Below is a small trained network, with its code and all its weights. Each question gives an input and a target symbol and asks what happens when units are switched off, that is, made to give their printed mean instead of their output.

import numpy as np


def w(rows, s, z=0):
    codes = np.array(rows[::2]) - 128.0
    scale = np.full(codes.shape[1], s)
    scale[-1] = z or s
    return codes * scale


def f(y):
    return np.maximum(y, 0)


def softmax(a):
    e = np.exp(a - a.max(-1, keepdims=True))
    return e / e.sum(-1, keepdims=True)


def log_softmax(a):
    a = a - a.max(-1, keepdims=True)
    return a - np.log(np.exp(a).sum(-1, keepdims=True))


def net(x, mask):
    ids = ['αβγδεζηθλμστψ'.index(c) for c in x.split()]
    T = len(ids)
    res = E[ids] + P[:T]
    r = res
    for j in range(3):
        rows = slice(2 * j, 2 * j + 2)
        q, k, v = (r @ M[0][rows].T for M in (Q, K, V))
        z = softmax(np.where(np.tri(T) > 0, q @ k.T / 2**0.5, -1e9)) @ v
        o = O[0][rows]
        res = res + np.where(mask[j], z, o[:, -1]) @ o[:, :-1]
    y = f(res @ A[0][:, :-1].T + A[0][:, -1])
    res = res + np.where(mask[3:7], y, B[0][:, -1]) @ B[0][:, :-1]
    return log_softmax(res[-1] @ U[:, :-1].T + U[:, -1])


Q, K, V, O, A, B = {}, {}, {}, {}, {}, {}
E = w([
[68,180,79,97,135],'α',
[133,142,121,200,79],'β',
[191,122,182,96,133],'γ',
[111,166,49,116,158],'δ',
[201,94,118,160,188],'ε',
[115,108,146,146,4],'ζ',
[86,146,156,139,118],'η',
[102,21,33,110,231],'θ',
[140,186,126,173,179],'λ',
[131,113,141,187,147],'μ',
[141,170,92,123,120],'σ',
[167,180,211,104,252],'τ',
[115,100,99,188,138],'ψ',
],0.02)
P = w([
[126,81,88,96,78],'0',
[94,101,150,30,137],'1',
[160,172,85,177,95],'2',
[115,74,183,79,137],'3',
[184,194,95,207,99],'4',
[130,72,196,90,140],'5',
[215,187,106,225,115],'6',
[136,62,222,92,131],'7',
[212,221,115,233,105],'8',
[145,58,243,86,128],'9',
[213,250,131,224,100],'10',
[155,67,254,79,125],'11',
[223,225,104,228,108],'12',
],0.0093)
Q[0] = w([
[93,124,183,55,137],'head 0',
[145,77,160,28,213],'head 0',
[77,2,131,26,131],'head 1',
[83,138,92,109,82],'head 1',
[17,52,147,110,143],'head 2',
[111,194,112,199,136],'head 2',
],0.012)
K[0] = w([
[83,187,127,157,79],'head 0',
[95,206,80,149,129],'head 0',
[79,93,7,117,194],'head 1',
[93,141,77,111,102],'head 1',
[51,73,111,144,136],'head 2',
[172,129,186,144,145],'head 2',
],0.011)
V[0] = w([
[130,189,106,127,67],'head 0',
[74,150,45,165,208],'head 0',
[153,194,129,121,255],'head 1',
[58,154,100,190,112],'head 1',
[151,112,228,29,179],'head 2',
[203,134,58,44,57],'head 2',
],0.0084)
O[0] = w([
[147,157,172,32,170,111],'head 0',
[96,191,74,189,198,66],'head 0',
[109,206,51,1,177,125],'head 1',
[31,57,138,168,102,2],'head 1',
[179,190,181,174,226,180],'head 2',
[235,213,123,51,4,211],'head 2',
],0.0071,0.0031)
A[0] = w([
[242,213,168,117,145,253],'neuron 0',
[115,162,63,211,5,131],'neuron 1',
[242,147,175,255,69,86],'neuron 2',
[168,158,103,173,113,192],'neuron 3',
],0.0065,0.0059)
B[0] = w([
[120,148,114,201,46,254],'neuron 0',
[235,80,109,75,203,180],'neuron 1',
[35,93,85,26,129,215],'neuron 2',
[2,176,112,129,53,180],'neuron 3',
],0.0096,0.016)
U = w([
[137,130,130,78,167,120],'α',
[161,89,158,117,109,106],'β',
[99,154,150,118,80,157],'γ',
[150,168,135,66,146,54],'δ',
[88,135,193,100,134,170],'ε',
[69,82,137,101,100,50],'ζ',
[137,99,177,169,131,253],'η',
[107,134,85,112,145,97],'θ',
[79,154,150,72,145,79],'λ',
[136,82,143,176,129,163],'μ',
[249,115,87,144,120,43],'σ',
[94,161,166,172,142,129],'τ',
[186,115,168,148,114,201],'ψ',
],0.013,0.0065)

Each question gives the input, a string of symbols that net reads in full, and the target symbol t.
The units are the heads (2 rows each of Q, K, V and O) and the neurons (one row each of A and B). Each row of codes is followed by its name. A weight is (code - 128) times the scale printed after its matrix; where a second scale follows, it is the last column's (O, A, B and U).
mask holds one flag per unit, heads first, then neurons. A switched-off unit (its flag False) gives its mean, the last column of its rows in O or B, instead of its output. The means were averaged over made-up inputs and are rounded, as every weight is.
A unit's drop is (log p(t) with every unit on - log p(t) with that unit switched off) / (log p(t) with every unit on - log p(t) with every unit switched off).
The circuit of an input: a set's keep is (log p(t) with only the set's units on - log p(t) with every unit switched off) / (log p(t) with every unit on - log p(t) with every unit switched off). Starting from all 7 units, units are removed one at a time, each time the one whose removal leaves the highest keep (on an exact tie, the one counted first), for as long as the keep stays at least 0.8.
circuit, biggest first: the units of the circuit, biggest drop first
top k neurons: the k neurons with the biggest drops, biggest first
which heads matter: for each layer, one digit per head in row order, 1 if its drop is at least 0.15 and else 0, layers parted by /
input ζ τ γ σ τ, target τ: top 3 neurons => [neuron 0; neuron 1; neuron 2]
input ε θ γ η γ η ζ τ α, target τ: which heads matter => 001
input γ γ δ μ ζ σ μ σ η, target ζ: circuit, biggest first => [neuron 2; head 1]
input ψ τ γ γ η α γ μ σ γ μ, target γ: circuit, biggest first => [neuron 0; head 1; neuron 2; neuron 3]
input η η γ β ζ θ μ, target θ: circuit, biggest first => [neuron 2; head 0]
input μ ψ γ τ σ σ β σ λ, target τ: circuit, biggest first => [head 2]
input β μ λ θ σ, target θ: circuit, biggest first => [head 0; neuron 3; neuron 1]
input δ ε μ σ μ σ ζ μ δ σ γ, target γ: circuit, biggest first => [neuron 0; neuron 1; neuron 2]
input γ λ μ θ σ μ σ σ α β θ β ψ, target θ: circuit, biggest first => [neuron 2; head 0; neuron 1; neuron 3]
input σ ε ε τ μ, target τ: circuit, biggest first => [head 2; neuron 1]
input σ ζ λ ζ η σ σ, target ζ: circuit, biggest first => [head 1; neuron 2]
input λ μ η η σ, target σ: top 2 neurons => [neuron 1; neuron 2]
input β γ μ τ, target δ: which heads matter => 010
input γ η ζ δ γ δ μ β θ γ ψ, target γ: top neuron => [neuron 0]
input γ η λ ζ σ λ θ σ η θ σ η σ, target θ: circuit, biggest first => [neuron 2; neuron 1; head 0; neuron 3]
input σ γ σ σ θ ε, target σ: top 3 neurons => [neuron 2; neuron 3; neuron 0]
input β β μ μ, target η: top 2 neurons => [neuron 2; neuron 3]
input σ μ λ μ σ σ β η τ, target τ: top 2 neurons => [neuron 0; neuron 2]
input α α γ γ σ β γ η ζ λ α θ β, target θ: top 2 neurons => [neuron 2; neuron 1]
input θ σ η, target θ: circuit, biggest first => [head 0; neuron 1]
input μ θ σ λ α σ μ ψ ζ γ ζ λ ψ, target ζ: top 2 neurons => [neuron 2; neuron 3]
input μ λ σ, target σ: circuit, biggest first => [neuron 2; neuron 1]
input β γ σ α ψ σ θ θ, target α: top 3 neurons => [neuron 0; neuron 3; neuron 2]
input θ α ζ γ, target ψ: top 2 neurons => [neuron 2; neuron 3]
input μ θ σ σ ζ β α σ σ σ μ γ λ, target γ: top 3 neurons => [neuron 0; neuron 2; neuron 3]
